Look-ups in named tables: a row name and a column name give one cell, copied from the table.

guk:
cols = sebovar, sov, menamol, lakimi, bubivi, sakagif, mirud, sidi, loru
pevef: [1402, 1891, 2307, 3790, 400, -1443, -1058, -16, -109]
sama: [1022, 3483, 2625, 2434, -1577, -3303, 3062, 26, -967]
futu: [596, 2048, 2865, 2686, 4877, 2398, -1254, 5226, -328]
ludo: [7895, -1449, -1928, -4962, 3843, 4123, 1644, 5288, 5933]
vifab: [314, 2411, 3078, 2142, 5517, 2423, -2427, 4834, 861]
kevib: [5946, -1245, -6962, -1780, 7342, 6727, 4614, -145, 4141]
nam: [2686, 1043, 2205, 2498, -1314, -716, 1053, 1173, 859]

What is the sakagif of pevef in guk? -1443
What is the sebovar of sama in guk? 1022
What is the sidi of pevef in guk? -16
What is the mirud of futu in guk? -1254
What is the menamol of vifab in guk? 3078
What is the sov of sama in guk? 3483
What is the bubivi of nam in guk? -1314
What is the bubivi of pevef in guk? 400
What is the mirud of sama in guk? 3062
Row with the largest sidi: ludo

bos:
,batobu,guv,metene,fevurek,fev,bopi,geziz
devoki,122,126,119,57,147,146,183
bagizu,166,131,109,86,130,86,211
kip,211,157,64,213,163,168,84
rop,122,174,122,87,203,130,55
ler,129,197,113,150,59,197,167
kiro,189,88,109,95,91,128,95
zubomer,106,76,149,74,115,217,105

bagizu, guv: 131
kiro, geziz: 95
rop, fevurek: 87
kiro, fevurek: 95
kip, metene: 64
ler, bopi: 197
rop, fev: 203
zubomer, geziz: 105
zubomer, metene: 149
ler, guv: 197
bagizu, metene: 109
devoki, guv: 126
kip, fevurek: 213
rop, geziz: 55
rop, guv: 174
devoki, bopi: 146
rop, batobu: 122
bagizu, bopi: 86
bagizu, fevurek: 86
devoki, fev: 147
Which row has the largest metene? zubomer

Table gis
,ravuv,nivugo,befined,faz,gev,bazemi
vobeduk,128,159,122,180,72,167
soturar,77,96,73,69,143,51
boter,33,45,63,134,13,103
dozir,113,92,99,72,107,244
pafida,88,65,87,132,130,97
bavita,176,32,152,212,36,211
fomu,168,156,152,60,68,77
gaz,125,57,22,154,104,116
reg,75,167,120,118,215,23
poreme,93,81,142,164,150,120

What is the gev of vobeduk in gis?
72
What is the ravuv of gaz in gis?
125
What is the faz of fomu in gis?
60
What is the nivugo of soturar in gis?
96
What is the nivugo of dozir in gis?
92
What is the bazemi of fomu in gis?
77
What is the gev of dozir in gis?
107
What is the ravuv of vobeduk in gis?
128
What is the faz of soturar in gis?
69
What is the nivugo of gaz in gis?
57
What is the ravuv of dozir in gis?
113
What is the faz of poreme in gis?
164
What is the faz of vobeduk in gis?
180

pep =
,bopimo,pobirag,lusosiz,pugofu,sogene,tuto,tabanur,gube,rira,tunuvi
tana,69,196,80,204,107,35,185,70,214,238
suz,209,201,184,53,111,166,88,233,198,222
zurarov,159,53,56,250,132,178,119,225,85,80
gud,214,75,159,99,74,222,175,245,121,71

gud, tunuvi: 71
gud, pobirag: 75
suz, lusosiz: 184
zurarov, sogene: 132
tana, tabanur: 185
suz, pobirag: 201
tana, lusosiz: 80

Table niseneb
,vavu,vero,teviv,movirul,valu,koz,kasum
zakag,158,109,141,189,248,152,122
nis,178,132,238,184,242,184,123
gapen,152,237,247,51,122,148,86
zogise,113,181,167,143,223,121,74

gapen, valu => 122
zogise, valu => 223
zakag, vero => 109
nis, teviv => 238
zogise, vavu => 113
zakag, kasum => 122
gapen, kasum => 86
zakag, vavu => 158
zogise, koz => 121
zogise, teviv => 167
zakag, movirul => 189
zakag, valu => 248
nis, koz => 184
zogise, vero => 181
zakag, teviv => 141
gapen, vavu => 152
Which row has the largest koz? nis

gadibi
fields: zigomu, memul, temunis, nas, zut, duvenid, kopete, gukur, gat
kaduzez: [202, 124, 156, 94, 99, 102, 187, 112, 163]
tikugur: [171, 127, 113, 198, 186, 138, 120, 123, 119]
dotafe: [86, 136, 92, 145, 164, 51, 190, 85, 202]
kaboni: [230, 155, 192, 115, 131, 169, 56, 156, 81]

kaduzez, memul -> 124
kaboni, duvenid -> 169
dotafe, duvenid -> 51
tikugur, kopete -> 120
dotafe, temunis -> 92
kaduzez, zigomu -> 202
kaboni, zigomu -> 230
kaduzez, gukur -> 112
tikugur, gat -> 119
kaduzez, duvenid -> 102
dotafe, gukur -> 85
dotafe, kopete -> 190
kaboni, temunis -> 192
kaboni, kopete -> 56
tikugur, memul -> 127
kaboni, nas -> 115
tikugur, nas -> 198

bugano:
|  | votoreb | belesuk | mobibi | luma |
|---|---|---|---|---|
| mefi | 144 | 177 | 144 | 122 |
| kob | 168 | 181 | 64 | 144 |
| laz | 176 | 184 | 67 | 174 |
| palati | 48 | 128 | 144 | 149 |
| dap | 47 | 144 | 152 | 144 |
| nafesi | 48 | 129 | 144 | 148 |
| rosor | 175 | 183 | 66 | 174 |
| buz | 144 | 184 | 67 | 144 |
| fipap | 186 | 174 | 221 | 121 |

luma of nafesi: 148
belesuk of kob: 181
belesuk of palati: 128
mobibi of nafesi: 144
luma of fipap: 121
belesuk of nafesi: 129
votoreb of kob: 168
belesuk of fipap: 174
mobibi of fipap: 221
luma of buz: 144
mobibi of buz: 67
votoreb of laz: 176
luma of laz: 174
belesuk of laz: 184
votoreb of dap: 47
votoreb of rosor: 175

